Below is a small trained network, with its code and all its weights. Each question gives an input and a class and asks what happens when units are switched off, that is, made to give their printed mean instead of their output.

import numpy as np


def w(rows, s, z=0):
    codes = np.array(rows[::2]) - 128.0
    scale = np.full(codes.shape[1], s)
    scale[-1] = z or s
    return codes * scale


def f(y):
    return y / 2 * (1 + np.tanh(0.7978845608 * (y + 0.044715 * y**3)))


def log_softmax(a):
    a = a - a.max(-1, keepdims=True)
    return a - np.log(np.exp(a).sum(-1, keepdims=True))


def net(x, mask):
    res = np.array(x, float).reshape(1, 7) / 4 @ E
    y = f(res @ A[0][:, :-1].T + A[0][:, -1])
    res = res + np.where(mask, y, B[0][:, -1]) @ B[0][:, :-1]
    return log_softmax(res[-1] @ U[:, :-1].T + U[:, -1])


A, B = {}, {}
E = w([
[42,131,139,126,162,147,160,2,104,123],'x0',
[120,122,134,111,146,133,119,129,132,115],'x1',
[167,172,118,116,153,76,46,98,70,105],'x2',
[124,103,121,111,199,82,151,122,137,206],'x3',
[170,139,114,64,81,151,146,58,151,168],'x4',
[209,107,152,207,150,155,110,96,178,122],'x5',
[123,45,126,138,102,141,72,136,87,146],'x6',
],0.0081)
A[0] = w([
[186,169,120,37,89,155,120,69,174,173,93],'n1',
[165,141,132,103,93,98,90,207,165,153,46],'n2',
[153,41,117,80,59,144,105,99,69,171,109],'n3',
[145,176,125,125,45,194,125,143,102,70,39],'n4',
[163,186,151,97,127,98,63,129,68,137,40],'n5',
[117,118,157,111,109,175,157,166,139,158,82],'n6',
[166,155,132,101,138,88,80,72,89,118,70],'n7',
[99,92,155,109,100,182,199,159,171,136,54],'n8',
[149,126,108,100,202,93,138,140,128,254,35],'n9',
[104,157,110,130,72,167,112,102,132,61,92],'n10',
[164,242,124,101,145,95,215,125,173,98,5],'n11',
[196,136,114,105,109,124,143,198,116,134,4],'n12',
[67,162,114,43,80,93,156,178,71,144,59],'n13',
],0.0097,0.003)
B[0] = w([
[130,170,140,184,191,110,151,176,78,85,253],'n1',
[57,165,128,135,156,172,155,49,108,119,208],'n2',
[70,127,153,153,161,132,74,177,124,133,212],'n3',
[124,74,179,67,100,25,137,130,159,94,209],'n4',
[130,125,14,137,136,63,149,139,161,174,196],'n5',
[129,125,69,126,119,95,127,139,127,139,161],'n6',
[145,135,58,102,65,192,202,147,143,178,199],'n7',
[178,171,8,93,122,82,124,121,98,175,205],'n8',
[136,101,208,51,40,77,151,128,151,32,229],'n9',
[126,110,189,72,131,99,172,132,134,136,198],'n10',
[58,53,131,150,106,152,3,162,110,180,225],'n11',
[103,140,169,98,153,171,165,68,92,176,181],'n12',
[219,124,153,208,149,194,111,92,178,94,248],'n13',
],0.013,0.0058)
U = w([
[147,95,180,54,68,59,150,138,167,75,41],'0',
[171,152,2,104,92,111,139,132,152,162,51],'1',
[69,166,149,106,155,189,169,30,90,134,160],'2',
[89,92,133,148,114,141,26,197,115,141,130],'3',
[132,171,131,173,172,102,136,205,103,75,253],'4',
[233,127,141,186,133,176,115,99,206,86,155],'5',
],0.0092,0.0034)

Each question gives the input, the list of numbers given to net, and the class t.
The units are the neurons (one row each of A and B). Each row of codes is followed by its name. A weight is (code - 128) times the scale printed after its matrix; where a second scale follows, it is the last column's (A, B and U).
mask holds one flag per neuron, in row order. A switched-off neuron (its flag False) gives its mean, the last column of its row in B, instead of its output. The means were averaged over made-up inputs and are rounded, as every weight is.
A unit's drop is (log p(t) with every unit on - log p(t) with that unit switched off) / (log p(t) with every unit on - log p(t) with every unit switched off).
The circuit of an input: a set's keep is (log p(t) with only the set's units on - log p(t) with every unit switched off) / (log p(t) with every unit on - log p(t) with every unit switched off). Starting from the 12 units with the biggest drops (on a tie, the unit counted first), units are removed one at a time, each time the one whose removal leaves the highest keep (on an exact tie, the one counted first), for as long as the keep stays at least 0.8.
units of the circuit, in order: the units of the circuit, biggest drop first
k most important neurons: the k neurons with the biggest drops, biggest first
drop of u: that unit's drop, to one decimal
input [-6,7,-8,-6,3,2,-7], class 1: 3 most important neurons	[n8, n9, n6]
input [8,-8,-1,-8,2,-2,6], class 0: units of the circuit, in order	[n4]
input [-6,3,8,-8,-5,2,2], class 0: 3 most important neurons	[n4, n8, n10]
input [2,-2,-3,8,-8,-2,-6], class 0: 2 most important neurons	[n9, n1]
input [-7,4,-8,-7,6,1,-4], class 1: 3 most important neurons	[n8, n9, n6]
input [-8,-3,-2,-7,2,3,-6], class 2: 3 most important neurons	[n2, n12, n9]
input [-7,-7,-6,2,4,4,-3], class 2: 2 most important neurons	[n2, n12]
input [-5,-3,-5,4,8,3,4], class 4: 2 most important neurons	[n1, n3]
input [-1,5,1,1,-3,6,-6], class 3: 2 most important neurons	[n11, n13]
input [6,-4,4,7,5,7,7], class 0: 2 most important neurons	[n9, n13]
input [4,1,8,-4,-4,-4,0], class 1: 2 most important neurons	[n5, n7]
input [-8,-8,-6,-4,1,1,3], class 2: 2 most important neurons	[n2, n12]
input [-2,7,6,-2,4,3,-3], class 1: 2 most important neurons	[n7, n5]
input [0,5,-7,0,8,-8,-5], class 4: units of the circuit, in order	[n1]
input [-8,-7,7,3,-4,7,4], class 2: units of the circuit, in order	[n2, n12]
input [-8,-4,3,0,-4,6,-3], class 2: units of the circuit, in order	[n2, n12]
input [3,-5,-7,3,7,4,-2], class 1: drop of n8	1.3
input [-5,-4,-2,5,6,4,-3], class 4: drop of n1	1.6
input [0,0,-3,3,5,4,-5], class 3: drop of n13	0.2
input [2,-2,8,5,-1,-3,-4], class 1: units of the circuit, in order	[n5]
